Levels:
[  91 -377 -122  193  -70  111   85 -102 -116 -209   79  164  -12  123
  -56  179  218   25 -114  -71   11 -117    9 -238  -55 -161  222  195
 -179   81  152  102   40 -145 -105   16  -53  -85    2 -200  -15   97
   33  -49 -362   41 -194  244  233   91] | 33
[ -70   24    1  255  -68 -200   92  162  -53  201   -1   23  184  121
  154  189    5   33   95  203  -17  -67   84    4  -31   95   63  153
  155  -59  104    0  -24  142  120  -17  -30  -92  -70   95  -35  -28
  179 -153  195  -54 -103  -90   26  -68] | 15
[  93 -128 -164  -92  -58   14  -13  -37  135  173   38 -165   -6  -99
 -364  -56 -122  -18  175 -131   85   17  -19  113 -278   30   39  -23
   19   53  115 -123    7  129  -44 -159   54   53   13  -31   79  295
   27 -180  -91  101  -94   66  -22 -265] | 13
[-234  -64  119  124   72 -124   43   76   35  175   39  102  137  229
  308  263  373  129 -290  313 -266  159  143 -115   24 -156   98  129
   13  -86   96   48  114  -90    6   58   12 -192 -131  166   17 -110
  -47  -47  208 -116  104 -172  -34  246] | 3
[ -68  -63  -86  239 -173   -7  -38  166 -213 -172   38  154 -161  125
 -122 -144  -66 -273   -4  -15  112   73    6  -14  -33   99  109    0
  -61  -67  -19   48 -247    8  144   71  118  -20  -50  -97 -135   43
    4  137   62  -85  -37    1 -124 -197] | 15
[-172  -47  -94 -272   34  -60 -289   45   79   69  -77   66 -117 -116
 -317 -263  -59   17    7 -224  -51   72   45  227  -37   78  -69  -62
  -28  159 -128  -81  258  107   -2 -141  233   38   65  -59 -184  181
 -228  111  -34  -92  130   50 -210   47] | 1
[ -98   35  203 -149   65  188 -230   78  204  270  -20   -5   95  -52
   34 -333   21   19 -303  -63  -20   82  -90  123  -75  -35  -54  -94
  139  -62   52 -111  -15  170    3  -98 -101  144  -91   95  -80   12
 -311  -85  -52   26  424 -308 -319   40] | 28
[-446  126  129  139   63 -241 -131  128  -22  117  -61  -23   35   54
  243 -185   85  103  -96  124  -50   24   98  213  131   37  -91 -189
  133   38 -226  137  139  233  156  -18   59  -55  -23  164 -198  -34
  -48  -18  429 -251  142  -82 -242   36] | 10
[ -93    4   -3  379  -69  -13  179  245 -197  263 -196  301   89  167
  177   27 -139 -176   62  316  -15 -177  -10  -74  -73  144  126  205
    0 -100  124 -293 -154  119  118   -6   64  -68 -139  -33  -13 -181
  319 -240   49  -29  -92 -200 -145 -158] | 26
[  55 -256  -91  330 -239   17   -2   70 -250 -360  -24  327 -414  210
    0 -177  -45 -384  -10  -46  126 -130   70 -195  -43   23  135   59
 -235   34  -70 -112 -309 -180   88  190  187  -30   22 -304 -127  -86
   44  246 -182  -66 -259  137 -159 -223] | 32
[ 286 -173  -51  123  -27  -97   61 -121   75 -259  270  -48   52  179
  350  349  211   97  -12  -70   83 -150   56 -301  160  -17  108  105
   35  -68  167  157 -104 -137  -64  153 -123 -209   14 -167   48   68
   34   66 -182  139 -266  101  258    1] | 15
[ 129   20  -30 -104   -3  123    0  162  172  443 -101  -30  134  -90
 -132 -122 -183 -104   78   30    1  -24  -93   40 -265  109   71   66
  113  -70  207 -345 -107  197   32 -141   10  112 -153   -3   67   94
   65 -230 -122  203  114 -296 -193 -208] | 23
[-102  -87   60  195    3 -122   70  156  -62  209 -120  115   95   65
  369   48  162   25  -53  168 -124 -200   83 -155   12  -33  151   83
   81   91  -20  -23    4   71  116   65  -63  -43 -108    0 -130 -102
  148  -59    3   35  -57  -97  -39  111] | 30
[ 312  -10  -52 -196 -138 -240 -101  108  279  335   74 -126  112  -56
   94  144  -86    0  219  -57  -59  -88  155  -64 -158  141   16  180
  312   13  168 -175  -38   81  113  -36  -41   51  -74   17   21   95
   -2   46  -27  218  -64 -221   13  -74] | 15
[-228   57   87  -12   90 -119 -174   93   86   87   91  -48  181   54
  145   -7  172  193 -190   20  -58  120   44  137  134   22  -36  -39
  162  -39  -10  213  172  148   73  -46  -56  -59  -69  130 -140   61
 -177    9  230 -151  245 -116  -57  177] | 10
[ 228 -156  -61   37  -41   25   55   76   66  158  -30   27   20    0
   30   58   -9  -56   85  -30   34 -180  -15 -130 -138   52  128  125
   31   38  154 -201 -146   20  -11   24  -39   -2  -10 -118    2   59
   75  -80 -249  188 -150  -41  -30 -126] | 28
[ -75 -169  -17 -159  -55   14 -150 -197  103  -18   68 -132 -111 -119
  -66 -234   69   29  -54 -246   18  -36   28   -6  -96 -136    0 -233
   26  160 -117   72   67   60  -68  -86  -18   58   76  -19  -35  242
 -175  -34 -103  107   34  110  -54  -64] | 13
[-217   -1  113  153  121  -81   24  201 -109  193 -117   88  236    7
  483    9  260  132 -162  129 -135 -189    0 -135  187  -16  164  -14
  142   92  -83  156   57  159  130   68 -152  -64 -122   43 -244  -78
   77  -56   36   42  104 -134  -14  266] | 27
[  62 -133 -138  417  -76 -110  182  173 -159 -185  150    2  -51  266
 -174  321  118  -83   83  157  149  128   25   12  -68   93  143  158
 -126 -146  184   81 -292  -87   35  161   81 -227   55  -26    8   78
  107   16  141 -163 -313  166   30 -263] | 9
[  -7  -58  -83   11  -48 -116 -160  177   70   65  -44  131   63   48
  -86  -22  -54   26   32  -39  -31  -43   98   89  -29  110   24  228
   60   45   67  -30  216  123  144  -89   98   63 -132 -119 -159   14
   -2   92  -32 -122   35  -54  -23   99] | 35
[  67 -155 -116  211 -189  133  -16  -87 -150 -340   86  226 -284  172
  -83 -186 -179 -320   -1 -105  207  -56  -36 -127  -23   59   52  -25
 -198 -107   36 -121 -241  -89  -21   34  161  -52   -3 -275   36   41
   42   41 -175    0 -152   76  -89 -324] | 16
[ -20 -107  -48  469   24   48  308  105 -216  -90   36  -72  101  139
  -35  213  136    5   55  139  180  -75 -127  -49  -48   -2  192    8
 -111  -71  125  112 -286   80  -39  105  -71 -189   65   -2  -16   85
  214 -253  -12    1 -307  192   59 -268] | 20
[  47    5  -33  114  -62   -9   31  217  -87  273 -119  287  197   65
  196   60 -117  -98   42  141  -70 -176   -5 -135    5  173  128  259
  121  -70  170 -219  -33  116  115  -56   -7  -22 -176  -75  -56 -101
  184 -127  -96  102   44 -269  -18   32] | 24
[ -37 -212  -85  -53 -112  -58 -265 -166 -169 -469  167   59 -113  -79
  -30 -140  119   76  -44 -473  146 -166   17  -57  248    4   13 -142
   23  236 -209  395   75    3  -45   22  -75  -45  256 -167 -309  239
 -292  232 -229   18  -52  369  157  135] | 14
[-164    1  -63   70   35 -230    7  161   13  279  -66  123  161  104
  120  197   58   96   45  220 -173    3  137   37    5   94   50  193
   86   -8   79  -81  216   88   97  -74  108 -127 -126   61  -29  -20
  145  -93  205 -114   -6 -129   -6  110] | 6
[  30 -140  -82 -139 -129  -52 -318   37   57 -100   -1  256  -58   11
  -57 -164  -70  -35  -57 -231  -42  -87  118  -15   43   67   -3  194
   41  107   -3  -14  260   26   96 -100  101  111  -88 -221 -198   22
 -165  233 -204  -60  122  -30   -2  203] | 35
[-217 -212   55  131   59  342   46  -90  -60   44  -59   27  -47   -7
 -176 -287  124  -42 -282  -22   49   32 -167   11 -189 -230  119 -179
 -193   30   14  -30  -58   65 -138  -89  -48   49  -14   -9   12  125
  -87 -282 -193   14  129   62 -174 -108] | 29
[ 155  -18   82  406   24  -75  260  272  -14  207   23   42  229  259
  346  398  162   15  -18  355    6  -88    0 -160  -25   79  166  280
   84 -200  301 -109 -299    7   67  173 -132 -184 -101   55   40 -166
  209 -160   53   32 -182 -190   -5  -93] | 27
[   8 -144   64  -51   34  151  -55   13   55  145  -19  213   93   54
  372  -65  173  -33 -293   37 -167  -92   -5 -301   39 -112  176   73
   30  -14   98  -69   39  -49   14    1  -96   12 -243 -111  -24  -55
  -24  -21 -251  178  215 -265  -11  233] | 28
[ -57 -215 -142  131  -89  -79  133   64  -79  151  -30  126  -49  126
 -135  203  122  -97   30  190 -147   86  114 -108 -226  -67  183  173
 -119   15  131 -143  -22 -111   -3   -3  153 -121  -58   11   84   66
  128  -88   27  -11 -159   18    2  -64] | 5
[  35 -183 -146  350 -154  -28  145   94 -282  -91 -167  272 -224   88
   11  -95 -170 -273  220   25  139 -332   -2 -132  -66  131  136   65
 -159  101  -48 -245 -238   12   51   80  150  -65   78 -253  -87  -41
  285  -56 -179   30 -383  161 -106 -308] | 28
[-209   80   10  193   70   21  -85  142  -91 -116   73  115  112  154
  146  -92   23    4 -171   47   74   71  -61   64  211  108   34  -27
   17 -155   10  189   41  145  117  -12   20  -82 -171  -61 -141    5
    6   11  143 -171  174 -111  -51   36] | 15
[  28  -94  -69  230  -14 -166   89  203   -9  218  -63   17  224   64
  -87  258   28  154  150  117    8 -134   60   97 -110   93   84  303
   91   54  176  -24  111  160   68  -60  -41  -47   -1   21  -94   27
  161 -173    4  -95 -188   70   90    3] | 33
[ -59  -74  -44 -182 -113 -122 -252  -67   69   26   22  -40  -76 -143
  -91 -242  -83   17   79 -278   34  -96   78   97  -29   48  -71 -126
  142  183 -143   32  116  143   32 -113   25   82  107  -24 -149  192
 -177   56  -33   41   45   70  -77  -36] | 13
[ 318 -224 -189 -190 -131  167 -131  -67  176  102  -32   79 -147 -101
 -428 -203 -304 -159  168 -283  142 -142  -48   40 -299   99    7  130
  -63   70  185 -398  -15   39  -93 -178  110  152   38 -263   72  201
  -44  -85 -444  166  -90   36 -100 -275] | 31
[-269   74   72  -97  215  231 -216  128  -29   86  -64  137  253  -85
  128 -324   62  117 -317 -120  -15  -14 -198   78  236   57   55 -122
   71  -16  -41  157  202  267   44 -136  -92   54 -184  -57 -251   71
 -155  -79 -110   -7  470 -203 -110  269] | 25
[ 101   45   72  -40   33  -64  -94    1  223  113  152 -127  209   47
  172   99   29  161  -44  -37   50  -23    8   31   48   64  -52   48
  210 -105  157   32   35  134   -5  -51 -123  -40  -41   43    7   67
  -94  -92   15   52   77 -144   15   -8] | 16
[-312   57  140  -86  134  105 -152   34   32  240   -8  -42  366 -114
   88 -156  153  252 -275  -59  -80   30 -105  114   90  -72   23 -102
  200   27  -10  236  254  299    3 -196 -204   53  -95  174 -170  121
 -185 -231   28    9  416 -151   -9  270] | 19
[-158   23    2   13  -10 -288  -54  143   70  301 -113   41   34   44
  -63   94  -13   91  131  132 -118   -9  167  191 -103   96  -74  134
   86   73   -7 -194  169  115   39  -70  171  -85   82  128  -75  -17
    1  -74  209 -146  -89  -28 -174  -26] | 1
[ 178  -22  -35  -87   -8 -134  -88  139   29  165   -6  -63  259 -155
   39  124    4  177  181 -205   58 -262  -26   11   68  189   46  121
  271  147   65   53    9  215   29  -30 -172   -7  135   -3 -222  142
  -62  -40 -179  187  -70   32  100   70] | 23
[-459   24   41 -203  187   75 -254   85   62  217  -29   64  186  -52
   -5 -245  201  153 -371    6 -222  260  -18  149   81  -89   45 -130
   50   15  -75  193  387  172   69 -191   34   38 -248  113 -152  133
 -213  -32  168 -141  539 -221 -124  355] | 7
[ -35  -69  -57  290 -212 -135   73  124 -209  -13  -49  133 -106   93
   22  -32 -103 -213  158   64   73 -134   72  -67  -86   95   90   50
   16   25  -32  -77 -228   54  119   57   78  -44   36  -43  -90  -20
  150  -13   61   -2 -221   36  -84 -241] | 17
[-130   51   27  122 -111 -259 -181  203  -93  -94   53   61  -63   80
  179  -96   35  -69    2  -36   28   -1  126   49  149  148   -7  -34
  158   26 -149  172  -88   86  219  110   43  -37    6   13 -270  -18
 -105  263  237 -132   27  -51 -127   10] | 13
[ -50 -156  -54 -161  135  285  -45 -162   46   39   -5  -66  128 -182
  -85 -204   73  118 -125 -258   49 -124 -200  -57   -9 -111  115 -188
  -45  115   17   65  134  162 -163 -168 -111   40  -20 -120  -35  282
  -65 -251 -369  229  128   78   56   34] | 22
[ 229  -10  -66 -204  -10 -124 -157  168  168  355  -85    8  218 -171
  -16   17 -156  119  218 -173    8 -268   13   73  -40  242   -6  205
  277  136  119 -191  114  232   61 -126  -77   85   30  -61 -152  104
  -18  -58 -211  173    1 -109   -6   44] | 28
[ 147 -119  -26  229  -43  -65  120    8  -35 -117  167  -54  108  139
  161  282  161   61   16   15   95  -90    5 -162   42    4  126   97
   42  -66  155  135 -164  -21  -24  106 -122 -163   33  -42   -6   68
   60  -56  -74   78 -219   87  164  -75] | 17
[-115  -25   61  312  -76  -22  -24  122 -162 -245  149  137  -39  252
  224    8  151 -121 -216   90   61  104   23 -106  148   10   95    3
  -16 -163   15  209 -214  -50  115  158   -7 -124  -94  -30 -120  -67
  -63  145  140 -133   48  -71  -56  -15] | 15
[ 155 -131   26 -138   50   44   -5   -1  218  330  -35 -162  132 -139
   25   -3   77  120   21  -92  -20 -158  -36  -40 -185  -53   73   -3
  133  117  115 -146  -13  125  -71  -61 -146   62   23   22    7  148
  -47 -193 -234  246  -13  -59  -48  -43] | 28
[  66  -17   64  318  -66  -20  115  290 -153   44   36   91  126  165
  171  178  145 -102  -72  168   30   -2  -30 -138   10   81  183  158
   78 -132  156   40 -362   12  112  180 -104 -107  -50   46 -120  -83
   21   17   29   39  -44 -142  -56  -54] | 23
[-179  -38  120  317   22  163  107   56 -164  -28  -23  248   53  213
  386  -64  125 -119 -287  213  -23  -55  -77 -222  102  -72  146  -16
  -79 -160   55  -23 -163    2   20   75  -38 -111 -176  -51   -9 -157
   94 -139  -24    7  102 -194 -109    3] | 23
[-250   18  182  285   25   56   55   86 -102   23   21  -86   90   74
  103  -96  178   31 -200   94   72   46  -85   60   -5  -88   47 -168
   39  -60  -36  162 -199  155    9   57 -125  -56   42  174 -113    8
  -99 -167  152  -61   84  -23 -172 -102] | 20
[-152   61   92   86   13  -26  -32  325   11  487 -171  183  244   44
  173  -56    1  -25 -123  250 -175   -7   28   23  -89   74  104  196
  179  -54  117 -162   51  188  190  -84  -39   71 -262  108 -110 -125
   75 -132  107  -31  263 -390 -174  134] | 29
[  70 -143  -56 -107   75  -44 -117   31  103 -115  191   11   51  107
   54  214  306  114 -187  -74  -87  150   53 -103  106  -29  106   98
  -11  -37  124  163   66 -134  -34   84    7 -151  -45  -62  -59  122
 -208  190  -74    0   63   -8   83  208] | 5
[ -67  -75  -53   42   23 -173 -146  126  -76 -214  130  156    9  152
  207  151  248   60 -139  -35  -70   56  105  -96  263   76   87   96
   17   -3  -20  242   68  -87   92  133   51 -177  -35  -88 -209   18
 -133  292   62 -115   34   12   61  246] | 6
